Here is a tiny trained network, its code and every weight. The questions are about switching its units off for an input and a class, where a switched-off unit gives its printed mean instead of its output.

import numpy as np


def w(rows, s, z=0):
    codes = np.array(rows[::2]) - 128.0
    scale = np.full(codes.shape[1], s)
    scale[-1] = z or s
    return codes * scale


def norm(h):
    return h / np.sqrt((h * h).mean(-1, keepdims=True) + 1e-5)


def f(y):
    return y / 2 * (1 + np.tanh(0.7978845608 * (y + 0.044715 * y**3)))


def log_softmax(a):
    a = a - a.max(-1, keepdims=True)
    return a - np.log(np.exp(a).sum(-1, keepdims=True))


def net(x, mask):
    res = np.array(x, float).reshape(1, 6) / 4 @ E
    u = 0
    for l in range(2):
        y = f(norm(res) @ A[l][:, :-1].T + A[l][:, -1])
        res = res + np.where(mask[u : u + 7], y, B[l][:, -1]) @ B[l][:, :-1]
        u += 7
    return log_softmax(norm(res)[-1] @ U[:, :-1].T + U[:, -1])


A, B = {}, {}
E = w([
[134,156,199,164,83,84,163,101,160,104,197],'x0',
[118,153,109,103,43,161,162,169,130,93,168],'x1',
[169,207,107,153,75,148,162,121,175,166,93],'x2',
[146,114,128,8,123,70,152,85,104,83,94],'x3',
[154,172,143,123,129,93,148,215,148,143,113],'x4',
[111,87,75,135,134,94,153,174,165,41,131],'x5',
],0.011)
A[0] = w([
[125,127,113,90,178,192,106,124,114,175,105,91],'0.n1',
[119,74,219,123,176,125,145,116,148,126,221,90],'0.n2',
[138,89,112,112,141,118,149,48,77,153,97,82],'0.n3',
[151,139,90,40,31,85,175,161,106,103,138,2],'0.n4',
[41,101,255,122,159,83,68,91,97,77,218,28],'0.n5',
[120,183,126,137,87,59,135,146,171,109,181,90],'0.n6',
[135,69,108,89,144,158,94,123,86,103,140,106],'0.n7',
],0.0088,0.0061)
B[0] = w([
[97,89,148,110,152,156,107,162,90,141,155,186],'0.n1',
[181,107,132,159,119,111,200,109,106,134,109,210],'0.n2',
[107,134,90,95,114,92,6,119,123,107,121,178],'0.n3',
[69,181,122,103,91,203,167,138,124,78,95,224],'0.n4',
[115,37,183,156,121,47,202,85,59,143,135,254],'0.n5',
[100,126,145,135,138,194,101,104,82,151,55,209],'0.n6',
[188,206,184,153,174,117,151,112,179,140,122,188],'0.n7',
],0.012,0.0051)
A[1] = w([
[150,161,87,28,137,49,113,54,152,88,173,3],'1.n1',
[141,182,187,150,127,155,76,121,87,254,66,59],'1.n2',
[112,75,85,140,199,78,143,250,180,58,103,48],'1.n3',
[90,136,73,7,103,123,164,65,115,41,70,129],'1.n4',
[49,93,91,220,97,175,138,110,121,132,237,157],'1.n5',
[180,181,183,186,74,117,133,176,216,201,174,155],'1.n6',
[148,156,158,15,113,158,240,171,153,65,144,94],'1.n7',
],0.0082,0.0027)
B[1] = w([
[176,126,136,76,90,172,123,10,190,68,120,161],'1.n1',
[141,103,219,153,147,87,88,238,167,174,148,222],'1.n2',
[69,131,50,199,187,121,215,97,144,169,66,175],'1.n3',
[97,168,155,48,127,158,130,163,171,119,119,254],'1.n4',
[164,117,71,50,111,128,114,117,74,97,186,202],'1.n5',
[214,155,127,167,82,86,121,70,191,63,115,185],'1.n6',
[29,207,186,201,56,173,171,148,56,196,133,230],'1.n7',
],0.011,0.0075)
U = w([
[228,171,197,211,83,74,123,158,211,144,119,92],'0',
[51,205,147,99,57,191,191,167,87,109,110,250],'1',
[81,117,9,187,232,133,182,145,148,142,68,103],'2',
[193,110,10,152,64,175,94,116,105,63,215,30],'3',
[142,30,177,156,139,47,199,55,13,118,166,170],'4',
[118,66,151,119,196,138,9,206,68,221,140,112],'5',
[127,118,148,10,149,117,63,35,178,83,87,54],'6',
],0.015,0.0015)

Each question gives the input, the list of numbers given to net, and the class t.
The units are the neurons (one row each of A and B). Each row of codes is followed by its name. A weight is (code - 128) times the scale printed after its matrix; where a second scale follows, it is the last column's (A, B and U).
mask holds one flag per neuron, layer by layer. A switched-off neuron (its flag False) gives its mean, the last column of its row in B, instead of its output. The means were averaged over made-up inputs and are rounded, as every weight is.
A unit's drop is (log p(t) with every unit on - log p(t) with that unit switched off) / (log p(t) with every unit on - log p(t) with every unit switched off).
The circuit of an input: a set's keep is (log p(t) with only the set's units on - log p(t) with every unit switched off) / (log p(t) with every unit on - log p(t) with every unit switched off). Starting from the 12 units with the biggest drops (on a tie, the unit counted first), units are removed one at a time, each time the one whose removal leaves the highest keep (on an exact tie, the one counted first), for as long as the keep stays at least 0.8.
units of the circuit, in order: the units of the circuit, biggest drop first
unit that matters most: the unit with the biggest drop
top k neurons: the k neurons with the biggest drops, biggest first
k most important neurons of layer l: the k neurons of layer l with the biggest drops, biggest first
drop of u: that unit's drop, to one decimal
input [2,7,-4,-7,-5,-4], class 3: units of the circuit, in order : [1.n5]
input [-1,5,0,-8,-5,-8], class 3: top 4 neurons : [1.n5, 0.n6, 1.n6, 0.n7]
input [-3,0,-8,-7,-1,-4], class 4: 4 most important neurons of layer 0 : [0.n5, 0.n2, 0.n6, 0.n3]
input [1,-7,-5,-1,1,8], class 2: top 2 neurons : [1.n3, 1.n5]
input [4,-4,-6,-7,8,4], class 4: top 2 neurons : [0.n5, 0.n2]
input [4,8,-1,-4,2,-3], class 0: 2 most important neurons of layer 0 : [0.n6, 0.n4]
input [-6,0,8,7,2,-8], class 5: units of the circuit, in order : [1.n2, 0.n1]
input [-1,-1,-4,5,-5,-4], class 6: top 2 neurons : [0.n3, 1.n1]
input [4,-2,2,-5,-4,1], class 3: top 2 neurons : [1.n5, 0.n7]
input [5,7,4,1,8,-8], class 0: top 2 neurons : [1.n6, 1.n2]
input [5,-5,3,3,-3,0], class 6: top 4 neurons : [0.n3, 1.n1, 1.n7, 0.n1]
input [0,-5,4,-1,-8,-1], class 5: 2 most important neurons of layer 0 : [0.n1, 0.n4]
input [4,-8,2,-8,3,8], class 2: top 3 neurons : [1.n3, 0.n7, 1.n2]
input [6,-2,-8,-6,6,-5], class 4: units of the circuit, in order : [0.n5]
input [-6,7,4,-8,4,0], class 3: 2 most important neurons of layer 0 : [0.n7, 0.n6]
input [2,-2,2,-1,2,5], class 2: top 2 neurons : [0.n7, 1.n3]
input [2,-1,-5,-3,6,3], class 4: top 2 neurons : [0.n5, 0.n2]
input [-8,5,7,-5,-7,-1], class 3: 3 most important neurons of layer 1 : [1.n5, 1.n7, 1.n4]
input [6,5,-8,-8,2,8], class 4: drop of 0.n5 : 0.1
input [-1,6,-1,-4,-3,0], class 3: drop of 0.n5 : 0.0
input [1,7,-5,-8,-3,-2], class 3: drop of 1.n5 : 0.3
input [-6,6,-2,-7,-3,6], class 2: drop of 1.n3 : 2.4
input [-2,2,0,-2,-8,-1], class 5: unit that matters most : 0.n7
